Each row has two labels, one from each of two sets.
[-0.13 -0.02 -0.31 -1.38 -0.46 -1.93 -1.33  1.40  5.03  1.10 -2.19  1.36
  0.23  0.05 -5.04  1.09 -0.52  0.08 -2.96 -0.21 -0.44 -0.49  0.30 -0.60
 -2.27 -0.41  1.40  0.09  0.43  0.59  1.16  0.65  0.27 -0.29  0.52  1.99
  0.15  1.24  3.10  3.05 -0.72  2.11  1.69 -1.56  0.44 -1.92 -1.57 -1.20
 -2.69  1.94 -0.52  3.06  2.11]  Y & H
[-0.09  0.14 -0.46 -1.03 -0.05 -1.32 -0.82  5.36  3.08 -0.19 -1.96  1.70
  0.42  0.12 -4.03  0.12 -0.42  0.06 -3.19 -0.40 -0.13 -0.68  1.27 -1.03
 -0.65 -0.56  0.85 -0.28  1.06  0.50  0.40  0.75  0.73  0.07 -0.19  0.17
 -0.73  1.63  0.46  2.90 -0.48  0.97  1.63 -1.05  0.98 -1.51  0.60 -1.42
 -1.61  1.06  0.89  2.23  0.90]  Y & H
[-0.07  0.70 -0.11 -0.78 -0.79 -1.23 -0.84 -0.78  4.98 -0.17 -1.86  1.11
  0.76 -0.26 -2.79  1.10 -0.13  0.23 -0.51  0.98  0.36 -0.71 -0.33 -0.19
  1.98  1.37 -0.70  0.29  0.75  2.54 -1.48  2.16 -1.12 -0.35 -0.57  0.20
 -0.52  0.90  1.62  2.00  3.27  2.40  1.17  0.55  0.13 -0.98 -0.09  0.58
  2.45  3.31  0.22  2.04  1.58]  L & C
[-0.08  1.07 -0.13 -1.17 -0.51 -1.18 -0.90  0.34  1.96  0.24 -0.44  2.26
 -0.28 -0.55 -2.21  0.56  0.60  0.37 -1.79  0.22 -0.41 -0.57  1.67 -0.03
 -2.56 -1.09  0.05  1.17  0.64  2.81 -0.72  1.22 -0.17  0.17  0.26  2.66
 -0.48  1.35  1.67  1.50  1.81  1.55  0.98 -1.12  0.68 -1.19  0.54 -0.13
  0.59  1.12 -0.37  1.63  1.58]  B & J
[ 0.15  1.10 -0.65  0.30  0.11 -0.27 -0.64  0.21  2.59  0.16 -0.69  1.17
  1.05 -0.34 -1.68  1.10 -0.99 -0.27 -0.59  0.09 -0.56 -0.51 -0.65  0.46
  2.19  1.75 -0.92 -0.04  0.56  2.24 -0.95  1.36  0.01  0.11 -0.67  0.66
 -0.57  0.61  1.50  0.63 -0.05  0.72  0.44 -0.05 -0.72 -0.39  0.11  0.15
  3.53  1.10  0.49  0.72  1.93]  Y & C
[-0.02  0.17 -0.97 -0.45 -0.18 -1.00 -0.91  0.71  3.03  0.17 -1.27  2.25
  1.19 -0.12 -3.76  0.18 -0.38  0.45 -0.65 -0.40  0.34 -0.78  0.64  0.92
  0.86  0.47 -0.23  0.22  0.67  3.66 -0.04 -0.15 -0.31 -0.59  0.62 -0.54
  0.09  0.71  2.33  2.62 -0.02  1.99  1.27 -1.29  0.52 -1.84 -0.12  0.55
  2.18  1.36  0.16  1.46  1.42]  Y & C
[-0.47  0.50 -0.38  0.44  0.21 -0.34 -0.48  0.24  4.75 -0.19 -1.48  1.00
  1.55  0.55 -3.08  1.10 -0.02 -0.25 -2.60 -2.74 -0.39 -0.61 -0.83 -0.53
  1.28  0.08 -0.45  0.07  0.92  0.52 -1.01  2.34  0.66 -0.07 -1.37  0.19
  1.10  1.99 -0.10  1.42  1.05  0.19  1.94  0.30 -0.09 -1.51  1.07 -1.82
  0.75  1.51  1.20  1.04  2.14]  Y & C
[-0.71 -0.01  0.41  0.51 -0.24 -1.47 -0.25  0.08  3.43  0.12 -2.59  0.02
  1.17  0.14 -2.65  0.44  0.23  0.42 -0.49 -0.14 -0.94 -0.51 -0.03 -1.44
 -0.74 -1.66  0.26 -0.71 -0.32 -3.16  1.07 -2.30 -0.23 -0.14 -0.84  3.73
  0.28  0.53  3.46  3.12 -2.14  1.68  1.02 -0.97  0.39  0.17 -1.20  0.92
 -1.09  1.05 -0.33  1.31  0.18]  B & J
[ 0.08  0.43 -0.40 -1.42 -0.19 -1.72 -0.73 -0.55  4.55  0.15 -1.33  2.25
  0.22  0.41 -4.53 -0.13 -0.10 -1.16  0.03 -0.63  0.60 -0.63  1.10  0.38
  1.20 -0.27  0.25 -0.47  0.54  2.25  0.25  0.18 -0.85 -0.13  0.79 -1.81
  0.19  2.48  0.97  3.47 -2.82  1.50  1.76 -0.91  0.57 -1.26  0.29  0.17
  0.57  1.97  0.47  1.85  1.86]  B & H
[ 0.77  1.76 -0.78 -1.96 -0.72 -1.95 -0.77 -0.45  5.36  0.13 -0.84  1.37
  1.36 -0.11 -4.43  0.68 -0.93  0.26  1.24 -0.17  2.26 -1.21  1.47  1.19
  1.17  2.87  1.07 -0.87  1.08  6.59 -1.46  2.90 -2.20 -0.25  1.15 -3.52
  0.50  2.33  0.24  3.92 -0.37  4.57  1.75 -1.53  1.21 -1.45 -0.94  3.83
  3.13  3.09  0.29  5.35  1.93]  B & C
[-0.20 -0.28 -0.18 -0.34  0.42 -1.27 -1.31 -0.13  4.45  0.50 -1.98  1.06
  0.71 -0.23 -3.88 -0.06  0.32  0.57 -1.64 -0.48  0.15 -0.47  0.70  0.00
 -0.23 -1.04  0.18 -0.04  0.29 -0.87  0.35 -1.14 -0.61 -0.18  0.56  0.97
  0.00  1.42  2.78  2.94 -1.31  1.96  1.54 -2.08  0.78 -1.14 -0.33 -0.64
 -1.82  1.84  0.14  1.69  1.53]  Y & H
[-0.10  0.62 -0.78 -1.35  0.21 -0.93 -0.54 -0.45  2.32 -0.02 -1.88  0.98
  0.77 -0.07 -1.90  0.22 -0.69  0.09  0.10 -0.15 -0.14 -0.51  0.63 -0.26
 -0.23 -0.80  0.35 -0.46  0.11 -0.12  0.44 -0.51 -0.91 -0.03 -1.20  1.44
 -0.04  0.99  0.81  4.12 -0.86  1.29  0.35 -0.57  0.38 -0.57 -0.28  0.60
 -2.08  1.31 -0.24  1.52  0.90]  L & J
[-0.91  1.40 -0.61  0.94  0.49  0.08 -1.82 -1.40  5.22  1.27 -2.27  0.67
  3.39 -0.43 -1.94  0.57 -0.18 -0.59  0.50  0.80 -0.86 -1.44 -0.77 -0.48
  5.19  1.44 -1.64  0.12 -0.12  0.11 -1.94  0.62 -0.19 -0.25 -1.25  1.29
 -0.52  1.97  1.98  0.58  0.14  0.42  0.22 -0.34 -0.42  0.39  0.12  1.76
  6.15  2.16  1.07  0.56 -0.55]  L & C
[ 0.75  0.15 -0.57 -0.84 -0.01 -2.15 -0.71 -1.61  3.94 -0.77 -2.21  1.72
 -0.33  0.06 -3.65 -0.56 -0.28  0.26  3.68  0.01  0.40 -0.59  1.24 -0.42
 -0.60 -0.80  2.09 -0.28  0.35  2.67  0.06  1.26  0.15 -0.13  0.99  1.37
  0.31  1.93  0.08  3.67 -0.76  2.32  1.60 -1.42  0.94 -0.88 -0.33  0.82
  0.83  2.35  0.52  3.62  1.62]  L & J
[-0.08 -0.40 -0.10 -0.25 -0.54 -0.08 -0.67 -0.10  3.67 -0.04 -2.64  0.55
  1.53  0.16 -3.36 -0.34  0.07  0.41 -2.49 -0.74  0.25 -0.70  0.69 -0.60
 -1.28 -1.78  0.84 -0.18  0.50 -2.16  1.99 -2.85  0.33 -0.41 -0.04  1.06
  0.39  1.66  1.72  3.31 -3.08  1.84  1.44 -0.81  0.92 -0.96 -0.14 -0.09
 -2.06  1.80  0.89  1.74  0.85]  Y & H
[-0.06  0.08  0.17 -0.45 -0.63 -1.06 -0.72 -0.65  3.09 -0.02 -1.82  1.32
  0.72 -0.14 -2.57  0.60  0.01  0.37 -0.12  0.24 -0.44 -0.60  0.64 -0.93
 -0.92 -1.13  0.51  0.20  0.82 -0.75  0.09  0.11 -0.01 -0.43 -0.79  2.59
 -0.36  1.08  1.62  1.90 -0.02  1.56  0.90 -1.24  0.14 -0.67 -0.27  0.30
 -0.09  1.77  0.04  1.47  0.72]  B & J
[-0.18  0.17 -1.15 -1.00  0.38 -1.48 -0.92  0.83  3.02  0.27 -1.80  1.35
 -0.06  0.19 -3.91  0.31 -0.19  0.35 -1.80 -0.28 -0.41  0.14  1.16  0.07
 -0.85 -0.05  0.85  0.00  0.13  0.71  1.11  0.03  0.18 -0.10  0.64  0.83
 -0.67  1.05  2.48  3.07 -1.59  1.99  1.06 -1.19  0.57 -1.54 -0.50 -1.40
 -1.35  0.09  0.41  2.09  1.71]  Y & H
[-0.53  1.06 -0.30 -0.08 -0.53 -2.04 -0.70  0.52  2.56 -0.01 -2.84  0.81
  1.42  0.30 -2.42  1.00 -0.23  0.54  0.58  0.10 -0.40 -0.67  0.41 -1.17
 -1.25  0.24  0.42 -0.07 -0.77  0.50  0.32  0.02  0.38  0.01  0.10  2.62
 -0.37  0.90  2.63  2.28 -1.91  1.45  0.24 -1.05  0.01 -0.66 -0.96  1.47
  0.36  1.26 -0.04  2.33  0.86]  L & J
[ 0.04  1.42 -0.61  0.38 -0.47  0.02 -0.24  0.28  2.43  1.34 -1.42  1.06
  1.47 -0.32 -1.24  1.07 -0.35 -0.42 -1.59  0.20 -0.53 -0.35 -0.40 -0.11
  1.82  0.49 -1.20  0.18  0.15  0.24 -0.93 -0.06  0.34 -0.03 -1.41  2.00
 -0.30  0.34  3.12  0.02  0.36  0.55 -0.21 -0.33 -1.49 -0.13 -0.18  0.01
  3.16  0.65  0.42  0.28  0.65]  Y & C
[-0.72 -0.19  0.24 -0.26  0.23 -0.86 -1.17 -0.77  3.90  0.17 -4.25  2.47
 -0.40 -0.24 -4.33  0.73 -0.52  0.28 -0.51 -0.12 -0.77  0.07  0.52 -0.93
 -0.48 -1.89 -0.02  0.28  0.55 -1.37  0.41 -0.25 -0.49  0.11 -0.75  3.44
 -0.20  1.75  1.27  3.13  0.27  1.11  1.95 -1.37  0.52 -0.90  0.38 -2.81
 -1.45  0.97  0.85  1.75  1.88]  L & H
[-0.04  0.32 -0.62 -0.15 -0.85  0.46 -0.41  0.72  3.89  0.45 -1.35  0.14
  2.00 -0.74 -2.53  0.19 -0.81 -0.98 -2.98  0.28  1.04 -1.11 -0.29  1.01
  2.92  1.76 -1.36 -0.22  0.50  1.98 -0.58  0.61  0.24 -0.32 -1.01 -2.01
 -0.46  0.72  2.64  0.51 -1.03  1.33  1.03 -0.56 -0.02 -1.04 -0.59  0.59
  2.29  1.22  0.42  0.10  1.37]  Y & C
[ 0.36  0.87 -0.91 -2.64 -1.20 -2.07 -0.29  0.44  4.72  0.67 -1.44 -0.04
  1.59 -0.13 -3.37  0.72 -0.68 -0.18 -2.26 -0.15  1.29 -1.06  0.07  0.28
 -0.29  1.37  0.99 -0.46 -0.20  2.42  0.07  1.60 -0.05 -0.99  0.59 -1.26
  0.25  1.90  2.13  2.96 -0.91  2.59  1.38 -0.89  1.13 -1.64 -0.50  2.58
 -0.10  2.42 -0.65  3.81  0.96]  Y & C
[-0.15  1.30 -0.43 -0.38 -0.05 -0.81 -1.24  0.58  3.15  0.09 -1.77  2.65
  1.30  0.32 -4.09  0.72 -0.17 -0.25 -0.20 -0.71 -0.39 -0.58  0.56 -0.22
  1.04 -0.42 -0.21 -0.25  0.20  1.99 -0.70 -0.35  0.22 -0.30 -0.70  2.33
 -0.31  1.28  2.48  2.75 -1.74  1.08  1.72 -0.84  0.06 -0.73  0.18 -2.44
  1.46  1.43  1.07  1.51  1.58]  Y & J
[-0.03  0.67  0.21 -0.23 -0.45 -1.60 -0.90 -1.69  3.24 -0.11 -1.70  1.03
  1.75 -2.01 -2.47  0.55  0.09  0.37  2.11 -0.10  0.25 -1.06  1.52 -0.91
  0.20 -0.65  1.11 -0.53 -0.19 -0.13  0.16  0.39 -0.20  0.04 -0.56  2.17
  0.01  2.52 -0.62  2.89 -0.07  1.19  1.40 -1.69  0.31  0.02 -0.17  2.52
  0.51  2.14  0.23  2.82 -0.31]  B & H
[-0.07  0.49 -0.38 -1.65 -0.22 -1.71 -0.27  0.40  0.60 -0.51 -0.64  3.01
 -0.61  0.41 -2.75  0.07 -0.66  0.16  3.52 -0.30  0.30  0.09  1.28 -0.27
 -1.37 -0.17  1.33 -0.31 -1.05  2.66  0.35  0.99 -0.61  0.40  0.29  2.28
 -0.10  1.91  0.84  2.94 -3.34  0.70  0.88 -1.70 -0.09 -0.35  0.05 -0.33
  0.72  0.78  1.40  2.99 -0.08]  Y & H
[-0.57  0.13  0.00  1.47 -0.02  0.05  0.08  0.13  2.31  0.51 -1.94 -0.87
  2.64 -0.13  0.68  0.04  0.60  0.35 -0.49  0.34 -0.37 -0.75 -0.70 -0.67
  3.53  0.70 -1.69 -0.16 -0.24 -2.97 -0.19 -1.51  0.52 -1.06 -1.82  0.45
  0.17 -0.75  3.61 -0.34 -2.50  0.63 -0.71  0.58 -0.31  0.54 -0.86  1.97
  2.36  0.76  0.68 -1.35 -0.22]  Y & C
